Read these off the matrix that follows.
1) Find the largest entry.
2) Find the entry just right of the smallest entry.
3) Find the entry just left of 130.
array([[148, 152, 145, 143, 142, 137, 138, 137, 133, 133, 132, 128, 122,
        122],
       [149, 141, 135, 130, 128, 126, 125, 125, 123, 121, 120, 121, 118,
        120]])
1) 152
2) 120
3) 135

W =
[[128 122 105 128 136 119 140 136 126]
 [129 124 126 137 120 129 132 112 130]
 [143 127 120 146 119 131 128 117 132]
 [127 116 124 141 127 138 133 113 130]
 [125 133 136 128 145 128 128 147 138]
 [134 124 124 134 125 130 136 110 134]
 [121 124 129 132 117 118 133 112 124]
 [125 124 135 125 114 129 118 125 120]
 [135 120 133 120 119 126 118 119 126]]
The last entry in the row that holds the smallest entry is 126
The entry directly below the centre entry is 125
Report the top entry of the column that holds the smallest entry.
Answer: 105
Report the largest entry in the last column.
Answer: 138
Report the 3rd largest entry.
Answer: 145
Report the 1st entry in reading order.
Answer: 128
Report the last entry, reading row by row.
Answer: 126
The largest entry in the last row: 135
The fourth entry in reading order is 128
The fifth entry, reading row by row -> 136
Report the entry just left of the smallest entry.
Answer: 122
Report the first entry in the row that holds the largest entry.
Answer: 125
Report the smallest entry in the first column.
Answer: 121
The largest entry in the first row: 140
The entry directly above 147 -> 113
Report the 2nd entry on the main diagonal.
Answer: 124
Report the entry just right of the centre entry.
Answer: 128
Report the smallest entry in the last row.
Answer: 118
Report the entry directly below the largest entry.
Answer: 110
The entry just left of the largest entry: 128
Report the bottom entry of the column that holds the largest entry.
Answer: 119
The entry just right of 143: 127
Report the entry just right of 116.
Answer: 124
Report the largest entry in the first column.
Answer: 143
Report the second largest entry.
Answer: 146
The 3rd entry on the main diagonal -> 120

B = [ 99 131 110 104 142 147 143 134 131 147 134 148 116]
What is the entry just right of the centre entry? 134
The entry just left of 142 is 104
The entry just left of 116 is 148

Questions about the grid below. Counting starts at 0.
1) Which number is the bottom-left entry?
2) Which number is the entry at row 1, column 0?
3) Which number is the entry in the bottom-right corner?
4) Which number is the entry directly above the centre entry?
5) Which number is the entry in the top-left corner?
6) Which number is the entry in row 0 and column 2?
7) Which number is the entry in row 2 and column 1?
8) Which number is the entry in the top-right corner?
[[121 119 126 114 128 120 129 129 116 131 118 141 124 123 138]
 [128 149 116 134 142 151 109 126 148 130 126 130 150 124 126]
 [140 128 142 141 120 126 148 131 128 126 145 120 121 138 125]
 [134 121 133 138 135 124 150 133 130 128 140 140 129 118 140]
 [132 142 118 143 150 147 119 129 151 129 135 138 152 115 133]
 [129 131 143 120 131 132 136 132 127 140 125 135 132 153 137]
 [130 148 121 131 123 146 120 125 140 123 128 113 136 127 114]]
1) 130
2) 128
3) 114
4) 131
5) 121
6) 126
7) 128
8) 138

array([[123, 113, 121, 141, 125, 132, 143, 137, 122, 133, 126, 138, 130,
        140, 142],
       [133, 120, 116, 105, 113, 114, 137, 147, 124, 113, 129, 115, 115,
        121, 138]])
Report the entry just right of the smallest entry.
113
Report the 5th entry in reading order.
125
Report the entry just right of 125.
132
Report the entry just left of 141.
121
The minimum is 105
Report the first entry in reading order.
123
The entry just right of 120 is 116
The third largest entry is 142

[144 151 147 144 148 151 143 149 149 150 139 140 144]
Give the second entry from the left.
151
Give the smallest entry.
139
The fourth entry from the end -> 150
The median of all entries is 147

[[122 133 136 124 128 128 132 128 124 126 135]
 [132 133 100 138 133 132 109 140 124 119 107]
 [127 129 130 127 128 128 129 128 128 128 130]]
Counting starts at 0.
Which number is the top-left entry?
Answer: 122
The entry at row 1, column 0: 132
Which number is the entry in row 0 and column 2?
Answer: 136
Which number is the entry just left of 136?
Answer: 133
The bottom-right entry is 130
The top-right entry: 135
Which number is the entry just left of 126?
Answer: 124
The entry at row 2, column 2: 130
Which number is the entry at row 2, column 0?
Answer: 127
Which number is the smallest entry?
Answer: 100
Which number is the entry just right of 140?
Answer: 124

[[131 132 135 148 150 154 148 151 117 130 152 152 139 121 133 127]
 [131 132 135 148 126 131 148 151 117 131 152 152 139 121 133 127]
 [131 132 135 148 127 131 148 151 117 130 152 152 139 121 133 127]
 [154 132 135 148 127 154 148 151 117 130 152 152 139 121 133 127]
 [131 132 135 148 127 131 148 151 117 130 152 152 139 121 133 127]
 [131 132 135 148 150 131 148 151 117 130 152 152 139 121 133 127]
 [131 132 135 148 127 154 148 151 117 130 152 152 139 121 133 127]
 [131 132 135 147 150 131 148 151 117 130 152 152 139 121 133 127]
 [131 132 135 147 127 131 148 151 117 131 152 152 139 121 133 127]
 [131 132 135 148 127 131 148 151 140 131 152 152 139 121 133 127]
 [131 132 158 125 126 154 148 151 140 131 152 152 139 121 133 127]
 [154 132 158 125 127 154 148 151 140 131 152 152 139 121 133 127]
 [154 132 158 125 127 154 148 151 140 130 152 152 139 121 133 127]]
Indices start at 0.
The entry at row 2, column 2 -> 135
The entry in row 2 and column 1: 132
What is the entry at row 0, column 1?
A: 132
What is the entry in row 2 and column 0?
A: 131
What is the bottom-left entry?
A: 154
What is the entry at row 0, column 2?
A: 135
The entry in row 1 and column 0 is 131
What is the entry in the top-right corner?
A: 127
The entry in the bottom-right corner is 127
What is the entry at row 0, column 0?
A: 131

[[123 126 122 102 125]
 [124 123 121 103 125]
 [132 126 136 122 117]
 [132 133 137 118 111]
 [124 130 135 130 136]
 [121 126 122 103 129]
 [122 123 122 103 126]
 [130 129 136 123 117]
 [122 121 119 101 126]
 [129 132 138 119 113]
 [121 124 121 103 127]
 [123 133 133 130 133]
 [130 134 140 121 112]
 [131 128 139 120 116]]
Rows and columns are numbered from 0.
The entry in the bottom-right corner?
A: 116
The entry in row 2 and column 0?
A: 132
The top-right entry is 125
The entry at row 0, column 1?
A: 126
The entry in the bottom-left corner?
A: 131
The entry at row 0, column 0 -> 123
The entry just left of 116?
A: 120
The entry just left of the largest entry?
A: 134
The entry at row 2, column 2: 136
The top entry of the column that holds the largest entry: 122
The entry just left of 134: 130
The entry in row 1 and column 1?
A: 123
The entry at row 2, column 1?
A: 126
The entry directly below 113 -> 127
The bottom entry of the column that holds the largest entry -> 139
The entry at row 1, column 2?
A: 121
The entry directly above the largest entry: 133
The entry directly above the smallest entry: 123

data =
[[139 125 138 126 118 153 134 135 130 150 122 146 124 127 133 127]
 [130 119 116 149 141 138 134 135 138 141 123 133 112 126 133 127]
 [124 112 120 143 137 142 134 133 139 141 126 133 104 126 145 124]
 [133 129 139 126 121 153 134 131 125 149 122 139 124 129 133 128]]
Rows and columns are numbered from 0.
The entry just left of 131 -> 134
The entry at row 0, column 2 is 138
The minimum: 104
The entry at row 2, column 0 is 124
What is the top entry of the column that holds the smallest entry? 124
What is the entry in row 1 and column 0? 130
The entry at row 0, column 1 is 125
What is the bottom entry of the column that holds the smallest entry? 124
The entry in the bottom-right corner -> 128
What is the entry in row 2 and column 2? 120
What is the entry in the top-right corner? 127
The entry just left of 146 -> 122
The entry directly below 143 -> 126
What is the bottom-left entry? 133
What is the entry in the top-left corner? 139
The entry directly above 121 is 137
What is the entry just right of 116? 149
The entry just right of the smallest entry is 126
